Below are the code and all the weights of a small trained network. Each question names an input and a target symbol and asks about switching units off, where a switched-off unit gives its printed mean instead of its output.

import numpy as np


def w(rows, s, z=0):
    codes = np.array(rows[::2]) - 128.0
    scale = np.full(codes.shape[1], s)
    scale[-1] = z or s
    return codes * scale


def norm(h):
    return h / np.sqrt((h * h).mean(-1, keepdims=True) + 1e-5)


def softmax(a):
    e = np.exp(a - a.max(-1, keepdims=True))
    return e / e.sum(-1, keepdims=True)


def log_softmax(a):
    a = a - a.max(-1, keepdims=True)
    return a - np.log(np.exp(a).sum(-1, keepdims=True))


def net(x, mask):
    ids = ['ΓΘΞαεζλψω'.index(c) for c in x.split()]
    T = len(ids)
    res = E[ids] + P[:T]
    u = 0
    for l in range(2):
        r = norm(res)
        for j in range(3):
            rows = slice(3 * j, 3 * j + 3)
            q, k, v = (r @ M[l][rows].T for M in (Q, K, V))
            z = softmax(np.where(np.tri(T) > 0, q @ k.T / 3**0.5, -1e9)) @ v
            o = O[l][rows]
            res = res + np.where(mask[u + j], z, o[:, -1]) @ o[:, :-1]
        u += 3
    return log_softmax(norm(res)[-1] @ U[:, :-1].T + U[:, -1])


Q, K, V, O = {}, {}, {}, {}
E = w([
[137,206,76,151],'Γ',
[170,158,92,95],'Θ',
[167,154,89,98],'Ξ',
[172,165,91,78],'α',
[177,51,124,68],'ε',
[86,171,201,197],'ζ',
[140,143,105,112],'λ',
[212,147,155,114],'ψ',
[244,106,252,236],'ω',
],0.018)
P = w([
[163,228,254,1],'0',
[159,182,247,52],'1',
[174,176,230,85],'2',
[155,156,205,96],'3',
[162,140,195,127],'4',
[186,122,148,143],'5',
[154,109,135,134],'6',
[131,98,147,132],'7',
[132,88,116,140],'8',
[116,72,115,142],'9',
[111,59,104,150],'10',
[106,57,106,137],'11',
[112,73,106,108],'12',
],0.0055)
Q[0] = w([
[253,56,93,66],'0.h1',
[134,113,189,95],'0.h1',
[114,153,135,95],'0.h1',
[123,77,151,140],'0.h2',
[185,187,98,16],'0.h2',
[20,96,163,168],'0.h2',
[138,146,51,115],'0.h3',
[110,36,198,125],'0.h3',
[230,128,61,161],'0.h3',
],0.011)
K[0] = w([
[67,163,91,254],'0.h1',
[144,193,112,156],'0.h1',
[3,185,215,87],'0.h1',
[67,171,48,39],'0.h2',
[174,46,130,85],'0.h2',
[117,223,92,178],'0.h2',
[142,202,101,68],'0.h3',
[156,108,190,101],'0.h3',
[61,161,90,176],'0.h3',
],0.0085)
V[0] = w([
[105,194,95,87],'0.h1',
[77,143,255,181],'0.h1',
[178,126,124,67],'0.h1',
[83,96,41,120],'0.h2',
[184,137,106,147],'0.h2',
[224,79,66,221],'0.h2',
[165,168,117,147],'0.h3',
[66,190,53,220],'0.h3',
[60,92,176,127],'0.h3',
],0.0096)
O[0] = w([
[88,132,78,64,185],'0.h1',
[93,52,169,130,124],'0.h1',
[159,41,139,1,197],'0.h1',
[212,95,93,108,2],'0.h2',
[138,171,155,104,185],'0.h2',
[134,105,180,96,143],'0.h2',
[80,142,173,129,210],'0.h3',
[134,157,142,73,69],'0.h3',
[148,128,94,149,9],'0.h3',
],0.0091,0.0068)
Q[1] = w([
[108,99,77,154],'1.h1',
[44,84,134,103],'1.h1',
[137,149,183,83],'1.h1',
[95,154,67,173],'1.h2',
[134,187,124,39],'1.h2',
[222,154,122,204],'1.h2',
[98,247,103,196],'1.h3',
[152,19,92,118],'1.h3',
[127,112,136,52],'1.h3',
],0.014)
K[1] = w([
[40,126,130,206],'1.h1',
[170,160,189,107],'1.h1',
[203,39,114,121],'1.h1',
[110,131,72,90],'1.h2',
[149,209,167,63],'1.h2',
[181,48,62,142],'1.h2',
[223,215,218,90],'1.h3',
[122,11,81,223],'1.h3',
[107,8,127,17],'1.h3',
],0.012)
V[1] = w([
[199,6,193,128],'1.h1',
[106,126,27,140],'1.h1',
[214,203,159,205],'1.h1',
[48,85,127,82],'1.h2',
[33,59,97,62],'1.h2',
[174,26,95,110],'1.h2',
[169,221,54,198],'1.h3',
[88,254,199,101],'1.h3',
[19,204,185,105],'1.h3',
],0.0082)
O[1] = w([
[60,149,98,94,218],'1.h1',
[126,149,38,139,23],'1.h1',
[167,241,136,122,81],'1.h1',
[56,74,109,80,151],'1.h2',
[149,56,8,110,127],'1.h2',
[180,121,125,98,60],'1.h2',
[151,254,113,142,2],'1.h3',
[116,187,106,137,226],'1.h3',
[47,185,38,149,216],'1.h3',
],0.0072,0.0075)
U = w([
[123,197,124,117,139],'Γ',
[160,127,116,131,41],'Θ',
[162,125,105,132,70],'Ξ',
[172,133,109,108,69],'α',
[157,39,136,108,105],'ε',
[67,96,122,251,119],'ζ',
[84,65,33,159,145],'λ',
[115,125,204,86,171],'ψ',
[164,129,160,196,252],'ω',
],0.013,0.0039)

Each question gives the input, a string of symbols that net reads in full, and the target symbol t.
The units are the heads (3 rows each of Q, K, V and O). Each row of codes is followed by its name. A weight is (code - 128) times the scale printed after its matrix; where a second scale follows, it is the last column's (O and U).
mask holds one flag per head, layer by layer. A switched-off head (its flag False) gives its mean, the last column of its rows in O, instead of its output. The means were averaged over made-up inputs and are rounded, as every weight is.
A unit's drop is (log p(t) with every unit on - log p(t) with that unit switched off) / (log p(t) with every unit on - log p(t) with every unit switched off).
The circuit of an input: a set's keep is (log p(t) with only the set's units on - log p(t) with every unit switched off) / (log p(t) with every unit on - log p(t) with every unit switched off). Starting from all 6 units, units are removed one at a time, each time the one whose removal leaves the highest keep (on an exact tie, the one counted first), for as long as the keep stays at least 0.8.
units of the circuit, in order: the units of the circuit, biggest drop first
heads that matter: for each layer, one digit per head in row order, 1 if its drop is at least 0.15 and else 0, layers parted by /
drop when u is switched off: that unit's drop, to one decimal
input ζ ψ ω λ, target ζ: units of the circuit, in order : 0.h1
input Ξ λ Ξ, target λ: units of the circuit, in order : 1.h2, 0.h3, 0.h2
input Γ Ξ Θ, target Γ: units of the circuit, in order : 1.h3, 0.h2
input λ α ε ω λ λ ζ λ Θ, target ζ: heads that matter : 100 / 000
input λ ψ λ ψ λ Γ ψ, target Γ: units of the circuit, in order : 1.h3, 0.h1
input Γ ψ ω Γ ψ Γ ψ Θ, target Γ: units of the circuit, in order : 1.h3, 0.h1
input λ Γ ψ, target Γ: heads that matter : 010 / 001
input λ ζ ψ ψ ε ψ ψ, target ε: heads that matter : 011 / 001
input λ λ ω ψ Γ λ ψ λ Γ ζ Γ Γ, target Γ: units of the circuit, in order : 1.h3, 0.h3
input λ λ ε α, target ε: units of the circuit, in order : 1.h3, 0.h3, 0.h2
input λ ψ ψ λ ψ Γ ψ Γ α ψ Ξ, target Γ: heads that matter : 100 / 001
input ψ α λ λ, target λ: units of the circuit, in order : 0.h1, 1.h2, 0.h2, 0.h3
input λ ψ Θ ψ ψ α Γ Γ ψ Γ ψ α, target Γ: units of the circuit, in order : 0.h1, 1.h3
input λ λ ψ λ ψ ψ ψ Γ ζ ψ Θ Γ, target ψ: units of the circuit, in order : 0.h3
input Γ Ξ α ψ ψ ζ ψ ε ψ ψ λ ε Θ, target ε: heads that matter : 010 / 001
input ε λ λ λ ψ λ λ ψ Θ, target ε: heads that matter : 111 / 001
input ψ λ ε α ψ ψ ψ λ, target ε: units of the circuit, in order : 1.h3, 0.h1, 0.h3
input ψ ψ ψ α Γ λ, target Γ: heads that matter : 001 / 001
input α α ψ ψ ψ ψ λ ψ ψ Γ, target ψ: heads that matter : 101 / 000
input ε ψ λ λ Γ Θ λ α ψ ψ λ Γ, target Γ: heads that matter : 100 / 001
input Θ ψ ζ ψ ψ ψ α, target ζ: drop when 0.h1 is switched off : 0.8
input λ λ ζ ψ α, target ζ: drop when 0.h1 is switched off : 0.7
input ε λ ψ ψ ψ Γ Γ ζ ψ λ, target Γ: drop when 1.h3 is switched off : 0.4
